Each row, then roughly how far along a hidden order it lies, from 0 to 30:
[-13  43  -8 -70  -2  -8  12  38  -6 -27   6   7 -11  -4   9  32  -1  -3
  -7 -34  33   8  -5  -5 -48   3 -36 -29  31  39 -28   5  16  17 -27  11
 -12 -68 -16 -17 -13   6   2  12  13 -11   1  -2  28  -3  18 -41  19  -4
 -35 -17 -13]
20
[ 25   8 -27 -73  -5 -11   6  29   8 -31  -7  21  33  42  -2   7   6   2
 -13 -14  16   9  -3   9 -25   4 -24 -50  24 -21 -15  13 -16 -48  48 -37
 -31  57  -5 -14 -52  -3  -4 -14   6  -8   5  30   4 -32  60 -15 -35 -12
 -48   3 -45]
9
[ 57 -30 -24   8   6  25 -16  40 -18   6  -8  21 -31  42   1  14   1  -5
  16  22 -19  -2  -3  -9 -29  53  31   5  -9 -24  11 -31  21  -1  89 -62
 -62  23  19 -17 -47 -16   1  11 -28   9  -2 -24  24 -43   2  13 -47   0
  51   7  -9]
7
[  3  34 -13   4 -15 -13   3  44  36 -18  -1  -9  30  56  76   6   0  -8
 -22  10  10  38   3   0 -31  11 -36 -15  14 -57  11  35 -23 -33 -34   4
 -31   8  -8 -19 -33 -20  33 -30 -18 -64  20  12 -25 -59  34  -2  19  -6
 -33   7 -32]
6
[-53 -66  23  35   7  41  -7 -36   8   6  -5   4  -5 -29 -20 -23  -1  11
  -9 -11   1 -29 -12   1  30 -10  20  23 -13  -1 -11  -1  10  15 -19  47
  54   7  16  18  28   6  -5  24  20 -13 -32   5 -29  -7  -5 -22  25   9
   7  12  47]
23
[-16 -67  18  55  -9  25  -4 -23   5   7 -23   1 -59  10   2 -39  -2  -1
  -4  -3  12  -9 -19   1  -5  18  23  24 -34 -43  -5 -18  46 -19   0  50
  53  60  23   6   6 -24  38  19  12 -15 -31  -5 -47 -45  -1 -29 -24   9
   8   7  37]
15
[ 23  56   0 -36 -12 -13  23  20   1  -9   2   6 -29  27 -29  15   1   2
  -3 -34  37   8   3   0 -57  27  15   5  20   5   3  -1  30 -17  -5  16
   8 -17  14 -27  -3  -1  12   7  17   6  -6  21 -13 -20  -2 -23  -1   1
   7   0 -11]
24
[-38 -70  -4  -2  -6  10  -5 -18   8 -13 -17   8 -43   0   0 -17  -4  -8
  -7 -28  20   5 -17  -5  15  -5 -23  -9   0  -8 -51 -17  38 -21  -5  55
  60  33  -5  -3  -5 -18  45  23  19 -26 -27  -5 -21 -39  15 -53 -25   6
 -36  -5  27]
14
[ 40   8  -9  15  -2  21  -8  37  13  12  -8  10   3  44  39  -1  -1  -4
   2  30  -8  10   4  -1 -34  42  25   6 -17 -49  26   0  -5 -29  22 -34
 -74  37   1 -15 -31 -28  14 -10 -27 -13  -4   4   2 -50  19  16 -25  -3
   8  10 -15]
4
[ 52  37  -9 -28 -15 -10  16  42  -8 -14   2   7 -21  48  11  25   5  -6
  -3   0  24   5  -3   6 -96  47  -4  -5  -7 -37  16  -8   9 -41  20 -20
 -52  12   1 -23 -25 -25  32 -10   0   2  11  17 -23 -41  12   1 -28  -5
  13   2 -49]
15
[ -1  16  -4   8 -29 -12  14   0  40 -11 -11  18   7  53  38 -19  -5  -4
 -27 -10  33  21  -6   8   1  11 -31 -12   7 -46   1  22   1 -40  -8  43
  34  19  11 -24 -21 -22  37 -25  -5 -57 -25  22 -54 -59  20 -14  14  -3
 -45  11  -6]
9
[ -2  13  22  34 -19 -37   7 -57  33  10  -8   5  26   6   6 -33   1  12
 -10  12   6 -19   7  11  46 -11  15  10  -2 -11  -5   4   2 -35 -34  44
  66  28  22   9  29  11   4 -29  18  -2 -13  27 -71  -7 -12  16  29   6
  -2  15   4]
12
[ 34   0 -23 -84   0 -12   3  28 -22 -17   2  20  17  21 -47  52   4  -5
   0 -24  14 -20  11   0 -69  15 -10 -29  22  24  -7 -29  -2 -34  27 -44
 -27  11 -19 -22 -34   5   5  -3  37  32  19   9  -3   0  31 -14 -55  -5
  -5 -17 -52]
16
[ 74 -14   0  54  -1  14 -24  39 -14  -3   1  -7 -50  48  13  22   4  -1
  12  31  -5   3   7 -10 -33  50  42  24 -20 -49  11 -23  55  -4  32 -26
 -56  26  26 -23 -34 -33  15  -3 -25  11  13 -21 -13 -67 -14  25 -30   2
  58  -4  -3]
14
[ 46  25 -19 -38 -10  -2  12  31   7  -9  -4  14  17  39  20  -5   2   4
   2  18   0  -7   3   4 -63  38  13 -16   5 -28   7   0 -15 -41  22 -26
 -45  13   4 -13 -26  -5  11 -21  -1   1  16  21   4 -33  19  10 -21   0
   0  12 -38]
12
[ 16  38  -3 -42   2   7  22  46 -15 -18  -6  15 -34  10   6  24  -2   6
   0 -21  19   0 -11  -5 -89  32  -1  -4   1  -5 -13 -13  36  -9  -2   3
 -46 -35   4 -17 -13  -9  17  19   6   8  10  -9   3 -28   9 -17  -8  -5
  20  11 -27]
19
[ 54  -9 -11  24  -2  29  -4  28  -3   9  -7  12 -26  46  21  -3   0   0
  17  20 -14  -2   1  -6 -36  47  44  15 -20 -41  15 -18  14 -14  39 -25
 -63  29  15 -12 -25 -19  16  -1 -18   5   7 -10  12 -47   2  16 -37   1
  38  11  -9]
11
[ 10  -2  15   6  -3 -30   2 -54  -2   3   0   7   7  -7 -56  -6   6  12
   9 -10  -3 -14  11  -1  83 -22  19  -2  15  29 -12 -25  19  -6  21   3
  69   7  35   3   8  22 -28   1  19  41  -6  18 -23  21 -12  16  10   0
  25  -6  11]
19
[ -1  -8  19  66  -8  53  -5 -23  14  29   8  -9 -16   8 -21 -22   0  10
  12  -1   9 -47   9 -15 -29  28  94  54  -4 -14  36 -11   8  26 -43  23
  61 -26  41 -29  15  11  -8   6  25  -7   0   5 -14  -8 -24  -3  40  13
  57  -5  45]
29
[ 59 -65 -22  10   6   8 -29  10 -10  -1 -14  28 -13  43   4  -4   7  -8
  14  27 -16  -8  -7  -1  -2  58  33  -9 -15 -32 -27 -40   8 -45 100 -50
 -41  94  13  -5 -54 -20  13   1 -19  14 -16  10 -10 -70  21   7 -68   2
  33   7 -13]
5
[-16  26  19  48 -22  -9  30   3  30   0 -16 -11 -55  37  50 -34  -7   2
 -14  -1  23  36 -24   4 -13  16 -18  28 -15 -55   5  15  40 -18 -24  54
  44   0  29  -4  21 -24  40   4 -18 -57 -27   4 -44 -54 -22 -19  39   3
  -3  37  26]
14
[ 13 -90 -18  14  12   2 -40 -17  -6  -7 -15  20  24   1  14  -9   5  -4
   2  30 -36  -8  -5  -1  57  13  -8 -24  -7 -14 -36 -30 -10 -28  81 -29
  -8  75  -3  19 -37  -5   7  -7 -11  10   1  -8 -20 -37  26  17 -51   3
   4  -1  -8]
2
[ 20 -57 -19  -5   7   0 -22  -3  -6 -15 -10  15  16  17  14  -8   4  -6
   4  14 -17  -3  -7  -1  15  20  -4 -22  -3 -18 -29 -19 -15 -30  66 -27
 -18  63  -1   7 -40  -6  13  -9  -8   2   4   5  -7 -39  29   4 -45  -1
  -3  -1 -14]
8
[-35 -22 -16 -70 -18 -17  37 -38   9   1 -17  30  -1  11 -35 -12  -4 -12
  -4 -54  22   3 -12  11  -4  -1 -38 -22  13  12 -15 -32 -16 -71  39  33
  71  42 -11  -3   9   0  51  10  44  -3 -28  34 -31   3  18 -46 -55   0
 -37   7 -17]
12
[ 43 -39 -17 -23  12  -9 -29   0 -18 -13  -4  24  30   8   1   1   8  -3
  11  22 -16 -20   3   0  13  18  16 -35  -3   8 -35 -21 -20 -20  71 -59
 -42  60  -7   8 -47   5 -17 -13  -9  31   5   9  19 -18  35  16 -44  -5
  -5 -12 -27]
7
[ 11 -31  -6  39   3  24 -11  35   9   1 -14  -5 -21  26  55 -13  -5  -4
  -1  28 -20  25  -2  -4 -15  28   8  16 -25 -52   4   3  11 -12  -4  14
 -59  22   0   8  -8 -32  38   1 -30 -25   1 -14 -12 -63   3   6 -24   6
  10  17   5]
8
[ 12  29  11   5 -25   2  46   3  -2   5  -3 -16 -83  48 -18   2  -6   0
   8 -36  40   1  -7  -5 -88  36  28  43  -7 -26  26 -23  62 -27 -25  45
  52  -8  30 -37  25 -17  50  18  32  -9  -7  -1 -22 -32 -37 -38  -3   4
  34  14  12]
27
[ 51  31   6  13  -5   1  12  20  -4  -1 -10  10 -27  32  -3  -8   1  14
   2  11   8 -20  -3  -1 -78  53  57  21 -11 -33   8  -7  38 -18  13  -4
 -18  17  34 -15  -8   0   3   0   3  15   7  -1 -27 -38  -9  12  -4   4
  56  25 -12]
19
[ -9 -43  19  85  -6  15  -2 -26  11  17 -16  -5 -34   8  26 -45  -2   2
   3  21 -13   0 -10  -1  36   5  23  28 -36 -43   8  -7  24  -7  -4  32
  33  41  24  12  14 -18  21   6 -15 -16 -18 -16 -27 -28 -13   7   4   4
  21  15  32]
8
[  2   0   9 -20 -11 -24  12 -32  -3 -17  -3  13  -5   8 -52   1   6   6
  -5 -37  36 -25  -5   1  -8  -6   7  -9  18  12 -28 -18  23 -28   2  20
  83  20  20 -15  -6  14   2   3  38  16  -6  27 -44   1  14 -24   3  -2
  -3  -6  -4]
25
[ 42 -42 -21  -8  11  11 -22  23 -32  -2  -5  20 -15  16  -6  17   5 -10
  18  15 -18 -15  -5  -7 -26  41  22  -9  -7  10 -14 -42  -1   7  77 -61
 -42  21   1   0 -40   0  -3   9 -11  23   5 -18  21 -17  13   7 -50  -1
  40 -10 -17]
10
[ 45   8 -27 -38   8 -11 -11  35 -11 -16  -6  25  13  27  21   4   1  -8
   7  10   2   8  -6  -7 -30  40   6 -34  11  -3 -33  -5  -9 -16  65 -64
 -50  32  -4 -19 -65  -7  -5  -6 -29   2   3   6  30 -29  37   0 -26  -9
  -8  -5 -25]
6
[-36 -40  -3  -2   3  12  -7 -46  15  13  -2   9  26 -24 -15 -26  -1   0
  10  -7 -21   1   7  -3 100 -38  -2 -15  12  28 -13  -9 -28   7  15  10
  40   2   0  13   5  15 -14   1   2   5 -13  12  24  26  10   2  11   1
 -29 -14  28]
11
[-16 -34  30  75  -5  34 -11 -41  26  25 -11   0   1 -12   4 -57   2  15
  -1  27 -12 -31   0   2  35   0  55  29 -26 -26  20   3   1  13 -25  35
  52  14  34  16  21   6 -16  -3   7  -6 -20   7 -32  -7  -8  16  33  11
  18  12  44]
17
[-59  32  13 -30 -10 -33  24 -31  22  -7   3  13  41 -26  -4   4   3  -6
 -18 -41  22  22   1  10  64 -63 -61 -29  21  37 -18  14 -41 -14 -47  41
  48 -34 -19  12  20  12   2  -4  17 -12 -15  43 -29  41  28 -14  27 -11
 -64 -13 -15]
14
[  8  31  16  39 -17  10  23 -13  19  22  -1 -11 -14  29 -30 -18  -4  11
  -3  -8  12  -6  11  -4 -26  21  47  47   5 -26  49  -4  20  -7 -26  28
  62 -21  45 -25  22   1   8  -2  17  -9  -6  15 -45 -19 -33   7  30   9
  52  19  22]
25
[ -6  29  23  49 -24 -24  23  -6  27  -6  -1 -11 -12  53  32 -16  -2  -4
 -24 -14  40  25 -13  13 -11   5 -12  27 -15 -56  17  32   8 -29 -27  44
  40  36  19  -7  13 -24  32 -16 -10 -56 -29  26 -70 -41  -7 -12  40  -7
 -15  24   6]
16
[ 39 -51  -3  -9  18  26 -18  13 -37   5  -2   7 -16  -1 -51  18   5   1
  20   7 -24 -27  11 -11 -29  37  50   9  -7  15   3 -53  18  -1  50 -39
 -29  10  15   1 -21  -1  -6  23  13  55  11  -9   9 -12  -3  11 -54   6
  63 -12  -3]
20
[ 26  44  22 -25   1   4   7   2 -10   9  -6  18  -2  -7 -72  -2   8  17
   3  -8  16 -38  10  -1 -46  19  68   6  14  35  15 -25  17  10   1 -23
  24 -33  41  -8  -6  27 -48  10  31  47 -10  36 -11  25   5   6  17   5
  39  -4   3]
30
[-26   2   0 -59 -10 -27  28 -33  -8 -18   0   7 -18 -17 -31   4   1  -1
   1 -44  23  -2 -10   4  16 -19 -40 -27  17  33 -30 -23  12 -25  12  32
  64 -13  -1  -2  11   8  20  14  33  18 -10  13  -6  19   4 -34  -5  -4
 -26 -11  -7]
19
[-13  20  23  27 -15  29  24 -22  12  17   0  -2 -20   8 -34 -10   0  17
   2 -15  17 -42   1  -5 -47  17  53  38   1  -9  35 -23  17  -4 -37  35
  76 -33  42 -21  27  14   0   6  44   3   2  13 -44   0 -21  -6  36   9
  50  12  20]
30
[ 37 -45 -13  45  -3  21 -14  27  12  16 -18   2 -27  59  33 -13  -5  -6
   7  37 -28  27   4  -2  -2  46  18  23 -27 -63  15 -18  19 -37  37  -1
 -58  56   8   1 -14 -39  45  -5 -31 -17  -8  -8 -22 -82  -8  16 -56   9
  31  22   3]
4
[-24 -47   5  40 -17   8  -4 -21  23   6 -10  -1 -23   9  45 -32  -3  -5
  -6  14   2   1 -11   5  27  -8 -17   4 -21 -27  -5   2  11  -1 -19  45
  39  17  -1  10  18 -14  31  -5   0 -39 -22 -15 -23 -31  -6 -15   4   7
 -26   4  22]
7
[-33 -78 -11  -7   4   9   3 -46   0   8 -17   1 -31 -13 -15 -36 -10  -2
  17 -14 -18   2 -11  -5  61  -8  -4   1  -3  14 -31 -25  21 -10  33  32
  58  39  -1  15  20   3  28  21  14   0 -18 -20  23  -1 -16 -33 -37  10
 -13   7  41]
11
[ 77 -88 -16  33   2 -28 -45 -48  -1   5 -17  35  56  51 -48  -6  14  -1
   3  32 -30 -25  17   7  75  42  47 -13  -3 -40 -10 -51 -17 -89 100 -62
  16 100  32   3 -64  -4   0 -31   3  48  -7  40 -89 -63  32  54 -88   2
  52   4 -32]
2
[-21  28   5 -14 -19 -13  26 -14  32 -10   2 -11  30  27 -12 -19  -6   3
 -24 -37  33  15  17   6  -2 -20 -12  -1  16 -21  16  42 -14 -36 -64  60
  44   6   0 -20   5 -11  30 -20  26 -29  -3  38 -46 -13  15 -19  22  -1
 -54  -4   0]
21
[  82  -92  -39   -9   -2  -24  -33   23  -36  -14  -18   16  -67   68
    0   16    4  -30   17   17    1   10  -12   -3  -43   87    5  -12
  -17  -38  -45  -65   51  -70  100  -47  -29  100   -1  -18  -67  -46
   68   12  -14   13  -20  -12  -15  -99    6  -23 -100    5   30  -10
  -22]
0
[ 20  53  20  10 -15  -6  34 -11  13  16   0  -7 -15  21 -33 -11   0  16
   4 -10  14  -8  12   0 -13   5  42  26   6  -7  41  -2  25 -10 -28  15
  48 -27  41 -20  20   9 -11   3  19  15  -2  16 -18   6 -23   9  31   0
  38  13   5]
21
[-28  11  13  -9 -16  -1  14 -15  29  -6  -9  -2  -1   2   1 -18  -4   9
 -18 -18  27  -8   3   1 -12 -19 -10  -6   8 -13  -5  13  18 -26 -69  59
  53  -5   3 -12   8  -6  22  -7  34 -22  -5  17 -39 -15  16 -27  24   3
 -42  -2   7]
18
[ -8 -51  15  80   0  28 -10 -18   9  14 -17  -2 -26   4  38 -44  -2   7
   5  33 -18 -12 -13  -8   9  13  33  26 -36 -46  -3  -9  22   0 -15  21
  22  26  25   5   1 -18  16  12 -15 -21  -6 -23 -20 -35  -8   8  14   3
  30  18  28]
7
[-14 -15 -11 -34   9 -20  -5  -2  -7 -19 -16  22  31 -19  24  -2   4  -1
  -3   3 -10   0 -15   1  22 -16 -41 -52   2   7 -36 -10 -17 -26  37 -29
 -16  36 -18  16 -36   6  -4   0  -4   8  10 -12   8   7  48  -1 -19 -14
 -34  -4 -32]
0
